Here is a tiny trained network, its code and every weight. The questions are about switching its units off for an input and a target symbol, where a switched-off unit gives its printed mean instead of its output.

import numpy as np


def w(rows, s, z=0):
    codes = np.array(rows[::2]) - 128.0
    scale = np.full(codes.shape[1], s)
    scale[-1] = z or s
    return codes * scale


def f(y):
    return np.maximum(y, 0)


def softmax(a):
    e = np.exp(a - a.max(-1, keepdims=True))
    return e / e.sum(-1, keepdims=True)


def log_softmax(a):
    a = a - a.max(-1, keepdims=True)
    return a - np.log(np.exp(a).sum(-1, keepdims=True))


def net(x, mask):
    ids = ['αβγεηλπστφω'.index(c) for c in x.split()]
    T = len(ids)
    res = E[ids] + P[:T]
    u = 0
    for l in range(2):
        r = res
        for j in range(2):
            rows = slice(2 * j, 2 * j + 2)
            q, k, v = (r @ M[l][rows].T for M in (Q, K, V))
            z = softmax(np.where(np.tri(T) > 0, q @ k.T / 2**0.5, -1e9)) @ v
            o = O[l][rows]
            res = res + np.where(mask[u + j], z, o[:, -1]) @ o[:, :-1]
        u += 2
        y = f(res @ A[l][:, :-1].T + A[l][:, -1])
        res = res + np.where(mask[u : u + 8], y, B[l][:, -1]) @ B[l][:, :-1]
        u += 8
    return log_softmax(res[-1] @ U[:, :-1].T + U[:, -1])


Q, K, V, O, A, B = {}, {}, {}, {}, {}, {}
E = w([
[118,134,104,173,119,28,83,177,207,99],'α',
[102,82,102,141,135,99,79,94,112,200],'β',
[126,102,141,78,141,164,106,186,131,100],'γ',
[97,79,86,73,106,116,174,183,138,95],'ε',
[94,125,151,179,120,141,152,96,76,31],'η',
[130,103,109,164,148,103,107,117,101,71],'λ',
[169,157,108,161,157,85,104,133,108,15],'π',
[169,177,81,106,13,158,133,145,95,109],'σ',
[209,163,131,97,161,120,200,92,93,131],'τ',
[145,125,116,3,83,71,92,92,107,129],'φ',
[172,54,137,83,110,127,139,167,151,98],'ω',
],0.018)
P = w([
[148,126,250,212,220,47,196,182,111,164],'0',
[125,140,178,163,179,1,195,185,72,155],'1',
[128,136,165,161,177,63,159,170,89,142],'2',
[118,178,153,143,147,94,114,147,81,143],'3',
[116,163,132,133,143,126,113,143,90,129],'4',
[114,145,121,119,128,143,101,128,103,118],'5',
[119,137,99,115,120,166,105,117,115,109],'6',
[119,122,100,98,100,174,89,109,118,92],'7',
[136,110,91,92,98,189,81,96,132,81],'8',
[122,101,80,82,77,201,72,72,147,62],'9',
[118,104,59,95,99,213,99,92,145,87],'10',
[129,79,51,87,70,217,77,70,159,64],'11',
],0.0079)
Q[0] = w([
[115,176,135,194,128,149,87,97,254,202],'L0H1',
[136,116,131,216,164,78,96,162,159,66],'L0H1',
[130,136,197,179,160,172,207,54,156,119],'L0H2',
[64,46,190,117,103,187,169,209,173,81],'L0H2',
],0.0088)
K[0] = w([
[51,128,139,179,179,5,80,210,162,255],'L0H1',
[119,173,137,192,194,53,148,183,171,28],'L0H1',
[139,191,216,191,212,128,212,138,14,128],'L0H2',
[143,79,195,230,63,166,68,57,207,27],'L0H2',
],0.0061)
V[0] = w([
[106,56,131,133,96,165,53,82,65,176],'L0H1',
[103,82,122,161,184,88,89,159,153,203],'L0H1',
[255,65,121,135,139,140,148,145,131,179],'L0H2',
[158,133,86,117,117,101,64,180,199,171],'L0H2',
],0.0074)
O[0] = w([
[154,58,136,111,175,105,82,201,62,58,31],'L0H1',
[217,91,65,92,99,183,142,112,60,67,5],'L0H1',
[55,134,98,210,109,173,128,179,140,83,103],'L0H2',
[80,143,254,180,133,146,196,59,131,111,169],'L0H2',
],0.0077,0.003)
A[0] = w([
[70,138,127,165,115,180,90,90,130,164,109],'L0N1',
[154,124,102,86,74,156,138,111,204,121,101],'L0N2',
[181,152,171,123,186,135,168,86,94,177,1],'L0N3',
[151,138,157,115,169,90,139,131,125,180,28],'L0N4',
[142,170,138,157,116,143,144,65,179,138,36],'L0N5',
[175,140,154,115,72,139,161,204,113,105,98],'L0N6',
[161,121,142,100,160,250,90,158,96,73,47],'L0N7',
[96,133,189,107,149,121,183,127,80,83,68],'L0N8',
],0.012,0.0065)
B[0] = w([
[169,107,156,150,123,129,131,85,99,156,182],'L0N1',
[140,130,157,125,156,158,130,128,109,181,253],'L0N2',
[115,129,157,116,204,176,120,85,158,78,145],'L0N3',
[133,148,87,91,135,147,118,88,162,121,141],'L0N4',
[133,123,93,111,147,146,94,173,71,125,193],'L0N5',
[132,168,96,111,113,136,128,107,168,105,212],'L0N6',
[184,119,135,133,106,142,141,156,246,133,171],'L0N7',
[179,108,175,121,104,118,148,134,147,122,187],'L0N8',
],0.014,0.0032)
Q[1] = w([
[107,213,138,123,101,124,89,99,130,139],'L1H1',
[182,146,135,174,209,102,110,119,102,116],'L1H1',
[140,118,92,137,246,130,180,122,148,73],'L1H2',
[127,55,141,76,186,135,134,122,143,122],'L1H2',
],0.011)
K[1] = w([
[47,183,122,128,124,76,203,153,160,171],'L1H1',
[174,129,79,150,61,137,232,152,76,134],'L1H1',
[138,119,142,165,255,135,154,126,131,82],'L1H2',
[54,45,135,91,180,181,92,81,140,107],'L1H2',
],0.0099)
V[1] = w([
[135,80,145,80,52,118,64,66,130,193],'L1H1',
[54,160,239,61,190,109,107,231,232,103],'L1H1',
[228,120,155,153,158,212,3,64,152,170],'L1H2',
[144,195,147,226,163,76,85,88,150,20],'L1H2',
],0.0055)
O[1] = w([
[181,162,151,113,121,118,112,177,75,40,85],'L1H1',
[217,73,47,172,145,111,206,144,66,148,252],'L1H1',
[108,168,94,147,41,81,148,158,131,157,7],'L1H2',
[131,2,156,99,55,151,85,131,79,127,136],'L1H2',
],0.0086,0.0018)
A[1] = w([
[134,137,61,98,169,107,47,107,12,75,10],'L1N1',
[117,229,94,205,109,89,178,99,155,66,40],'L1N2',
[145,110,133,177,193,54,125,228,188,96,190],'L1N3',
[157,201,172,238,129,192,152,99,50,27,10],'L1N4',
[129,112,141,87,239,182,158,109,179,72,8],'L1N5',
[156,73,143,181,172,119,178,102,47,254,74],'L1N6',
[115,165,145,175,95,180,181,178,176,1,149],'L1N7',
[114,151,102,75,106,145,27,114,82,63,4],'L1N8',
],0.0077,0.0033)
B[1] = w([
[74,86,102,139,16,174,179,85,174,206,205],'L1N1',
[71,204,200,102,111,95,100,167,134,110,157],'L1N2',
[122,169,166,157,150,87,46,63,81,125,253],'L1N3',
[123,88,162,85,240,20,36,123,242,219,159],'L1N4',
[76,153,114,70,163,203,95,26,126,10,208],'L1N5',
[177,185,176,170,169,86,101,197,191,45,213],'L1N6',
[104,157,109,140,83,138,147,134,2,218,230],'L1N7',
[187,43,66,156,130,167,246,168,125,82,174],'L1N8',
],0.0071,0.0042)
U = w([
[93,118,183,212,169,17,41,73,122,127,255],'α',
[90,64,55,179,83,199,148,67,35,198,175],'β',
[130,85,78,107,40,155,122,186,224,20,149],'γ',
[195,138,88,164,147,112,203,182,108,150,149],'ε',
[122,106,138,113,133,140,149,157,198,175,99],'η',
[139,118,224,135,109,133,188,114,132,128,53],'λ',
[152,140,128,112,139,125,120,138,6,127,44],'π',
[82,206,132,125,59,119,127,173,136,138,144],'σ',
[124,179,118,115,180,191,135,85,126,84,105],'τ',
[181,117,109,2,131,38,94,124,143,149,70],'φ',
[108,123,135,146,143,128,169,149,192,189,90],'ω',
],0.0076,0.0039)

Each question gives the input, a string of symbols that net reads in full, and the target symbol t.
The units are the heads (2 rows each of Q, K, V and O) and the neurons (one row each of A and B). Each row of codes is followed by its name. A weight is (code - 128) times the scale printed after its matrix; where a second scale follows, it is the last column's (O, A, B and U).
mask holds one flag per unit, layer by layer, with each layer's heads first. A switched-off unit (its flag False) gives its mean, the last column of its rows in O or B, instead of its output. The means were averaged over made-up inputs and are rounded, as every weight is.
A unit's drop is (log p(t) with every unit on - log p(t) with that unit switched off) / (log p(t) with every unit on - log p(t) with every unit switched off).
The circuit of an input: a set's keep is (log p(t) with only the set's units on - log p(t) with every unit switched off) / (log p(t) with every unit on - log p(t) with every unit switched off). Starting from the 12 units with the biggest drops (on a tie, the unit counted first), units are removed one at a time, each time the one whose removal leaves the highest keep (on an exact tie, the one counted first), for as long as the keep stays at least 0.8.
units of the circuit, in order: the units of the circuit, biggest drop first
most important unit: the unit with the biggest drop
top k neurons: the k neurons with the biggest drops, biggest first
top k neurons in layer l: the k neurons of layer l with the biggest drops, biggest first
which heads matter: for each layer, one digit per head in row order, 1 if its drop is at least 0.15 and else 0, layers parted by /
input η γ α β σ ω τ, target τ: which heads matter -> 00 / 00
input ε λ λ, target β: most important unit -> L0H1
input σ π φ φ ε ω π, target β: which heads matter -> 00 / 01
input π ε ε γ, target τ: units of the circuit, in order -> (L1H2; L1N5)
input β α ω β β β, target γ: units of the circuit, in order -> (L0H1; L1H1; L1N8)
input λ ε ε, target γ: units of the circuit, in order -> (L0N6; L0H1; L0H2)
input β ω ε π η α η γ η ε α σ, target σ: top 2 neurons -> (L1N2; L0N2)
input α α γ γ ω, target ε: top 2 neurons in layer 0 -> (L0N7; L0N8)
input β ε ε γ, target τ: units of the circuit, in order -> (L1N5; L1H2)
input τ η ε β β ε ε ε ε ε, target τ: top 2 neurons -> (L1N5; L0N2)
input ω π ω α ω π, target β: top 3 neurons -> (L0N5; L0N2; L1N1)
input τ ε φ β τ β ω ε, target σ: which heads matter -> 01 / 11
input α σ ε π β σ, target ε: top 2 neurons -> (L0N5; L0N1)
input β α τ, target τ: top 2 neurons -> (L0N3; L1N5)
input λ τ λ, target β: units of the circuit, in order -> (L0H1; L0H2; L1N1)
input π λ φ β η ω σ σ, target σ: top 3 neurons -> (L1N2; L0N6; L0N2)
input β η α π α φ σ β β ω, target σ: units of the circuit, in order -> (L1H2; L1H1; L1N7; L0N1)
input γ α β β, target β: units of the circuit, in order -> (L0H1)
input φ σ σ π ε α σ η η γ τ β, target α: units of the circuit, in order -> (L1N6; L0N1)
input φ ε α α ω, target λ: units of the circuit, in order -> (L0H2)
input β γ β, target β: top 3 neurons in layer 0 -> (L0N7; L0N2; L0N8)
input σ σ ω, target α: units of the circuit, in order -> (L1N3; L0H1)
input σ ε σ ε β π α ε σ, target ε: units of the circuit, in order -> (L1H1; L1N6; L0N1; L0N2)
input φ ε σ ε ε τ η α φ ε σ β, target α: top 2 neurons -> (L0N1; L1N6)
input π ε ω β ε ε τ β ω, target σ: which heads matter -> 01 / 11
input γ τ ε, target ε: top 3 neurons -> (L0N7; L1N6; L1N5)
input γ π β η β η λ ε, target φ: units of the circuit, in order -> (L0H2)
input ε ε π α α α α α β α π ε, target λ: units of the circuit, in order -> (L0H2; L0N8)
